[[134 122 137 132 134 133 126]
 [132 123 118 115 133 124 132]
 [140 112 128 113 141 112 104]] => 128

[110 108 130 121 118 156 144] => 121

[103 136 143 126 132 117 130] => 130

[[126 113 149 134 119]
 [117 131 139 116 118]
 [148 100 115 129 113]] => 119

[127 147 129 118 102] => 127

[[121 126 120 125 123 124 122]
 [116 120 120 154 152 125 110]
 [119 125 118 130 130 114 120]] => 122
---
Input:
[[117 121 130 114 125 124 131 144 110 131 138 123]
 [128 120 131 143 124 117 109 125 130 134 135 141]
 [115 115 139 128 129 126 117 138 127 117 141 115]
 [134 128 129 130 147 141 135 122 137 140 114 129]
 [124 132 110 117 123 119 146 124 128 118 135 128]
 [144 135 134 143 126 124 124 130 140 144 120 121]
 [119 120 129 145 119 122 107 127 128 134 129 137]]
Output: 121

Input:
[[142 124 120 127 124 151 140 134 120 147 122]
 [131 120 124 126 128 125 121 132 129 128 119]
 [146 130 128 125 120 132 119 125 117 137 131]
 [129 115 134 114 120 112 128 138 138 126 123]
 [130 147 136 151 130 129 115 123 125 123 118]
 [128 132 157 130 143 110 149 125 122 126 137]
 [128 122 126 122 123 131 127 124 133 127 139]]
Output: 137

Input:
[[138 123 123 144 140 124 129 131]
 [130 131 123 131 135 134 123 128]
 [132 128 125 137 134 126 136 126]
 [139 118 112 147 141 126 133 128]
 [118 137 127 112 115 128 111 127]
 [120 120 130 113 112 127 132 128]
 [142 100 116 151 143 125 140 131]
 [127 126 126 130 132 127 123 128]
 [130 121 124 128 132 127 122 128]
 [125 141 132 120 125 130 123 128]
 [141 115 123 145 141 124 124 129]]
Output: 128

Input:
[[126 132 127 123 128 129 126 129 124 124 131 133 136 124 135 126]
 [124 134 122 130 124 127 130 127 134 134 127 127 122 122 141 131]
 [119 120 124 123 129 127 128 126 130 129 123 135 133 133 121 129]
 [131 124 131 130 130 128 128 128 128 128 127 126 126 132 119 128]
 [141 117 139 139 133 128 130 128 130 129 125 115 114 139 103 129]
 [138 117 137 136 133 128 129 127 129 129 125 119 119 139 103 129]]
Output: 129

Input:
[[121 121 132 149 141 125]
 [108 123 142 138 127 137]
 [114 122 135 139 129 140]
 [131 126 126 140 139 119]
 [133 133 129 123 131 113]
 [114 123 136 136 126 140]
 [144 131 117 125 133 119]
 [128 134 132 114 122 120]
 [106 130 150 129 127 117]
 [143 134 115 101 111 142]
 [125 123 126 135 128 143]]
Output: 142
---
[[117 134 154 113 110 156 101]
 [118 132 154 113 111 156 100]
 [126 119 112 126 133 101 147]] -> 126

[[113 127 132 127 137 135]
 [154 128 112 114 121 134]
 [131 122 143 114 141 129]] -> 131

[[144 134 131 131 128 132]
 [136 129 130 130 128 129]
 [101 120 130 130 126 113]] -> 101

[[143 115 128 133 116 131 133]
 [140 110 122 122 121 137 119]
 [145 103 124 133 123 136 127]] -> 145

[[131 138 117 137 139 127]
 [124 123 155 122 122 135]
 [126 126 120 108 128 126]] -> 126

[[127 117 111 118 145 114]
 [142 149 116 118 132 127]
 [116 103 135 136 134 134]] -> 116

[[118 138 141 106]
 [145 112 129 146]
 [139 113 143 130]] -> 139

[[143 151 120 141]
 [143 153 116 142]
 [131 133 125 129]] -> 131

[[145 147 120 132 145 145]
 [122 119 141 149 119 141]
 [136 115 131 105 151 144]] -> 136
---
[111, 106, 154, 119] → 119, 111
[151, 123, 121, 131, 121, 126, 125] → 125, 151
[[129, 134, 111, 135, 113], [132, 121, 135, 137, 134], [120, 124, 107, 133, 108]] → 113, 120
[[142, 158, 119, 119, 136], [107, 124, 118, 116, 150], [153, 118, 137, 143, 109]] → 136, 153
[[149, 100, 117, 118, 117], [118, 110, 141, 123, 103]] → 117, 118
[133, 133, 147, 123, 109, 100] → 100, 133
[143, 151, 137, 132, 132, 151] → 151, 143
[124, 133, 141, 128, 121, 134, 153] → 153, 124
[[136, 139, 124, 110, 150], [119, 116, 124, 138, 115]] → 150, 119
---
[[132 123 129 131 134 125 122]
 [118 124 141 122 123 124 106]]: 132, 106

[129 123 155 135 110 105]: 129, 105

[122 120 104 144]: 122, 144

[121 114 129 115 150 119]: 121, 119

[114 129 146 105 133 126]: 114, 126

[154 116 127 128 111]: 154, 111
---
[[111 128 132 129 125]
 [119 128 132 129 137]
 [152 130 121 123 125]] result: 123

[[131 138 132 135 128 119]
 [130 134 134 128 115 123]
 [126 106 124 128 147 135]] result: 147

[[103 126 129 115 127]
 [132 128 127 107 146]
 [131 140 134 153 133]] result: 153

[[135 136 137 150]
 [144 144 140 153]
 [123 130 129 137]] result: 129

[[108 147 151 131 128 132]
 [133 134 129 134 135 132]
 [124 115 116 127 112 125]] result: 112

[[ 99 145 133 124]
 [100 144 132 124]
 [100 144 132 124]] result: 132

[[119 121 139 129 128 146]
 [128 136 114 111 141 135]
 [117 116 125 105 133 144]] result: 133

[[128 106 130 123 130]
 [142 115 125 122 120]
 [147 117 127 124 130]] result: 124
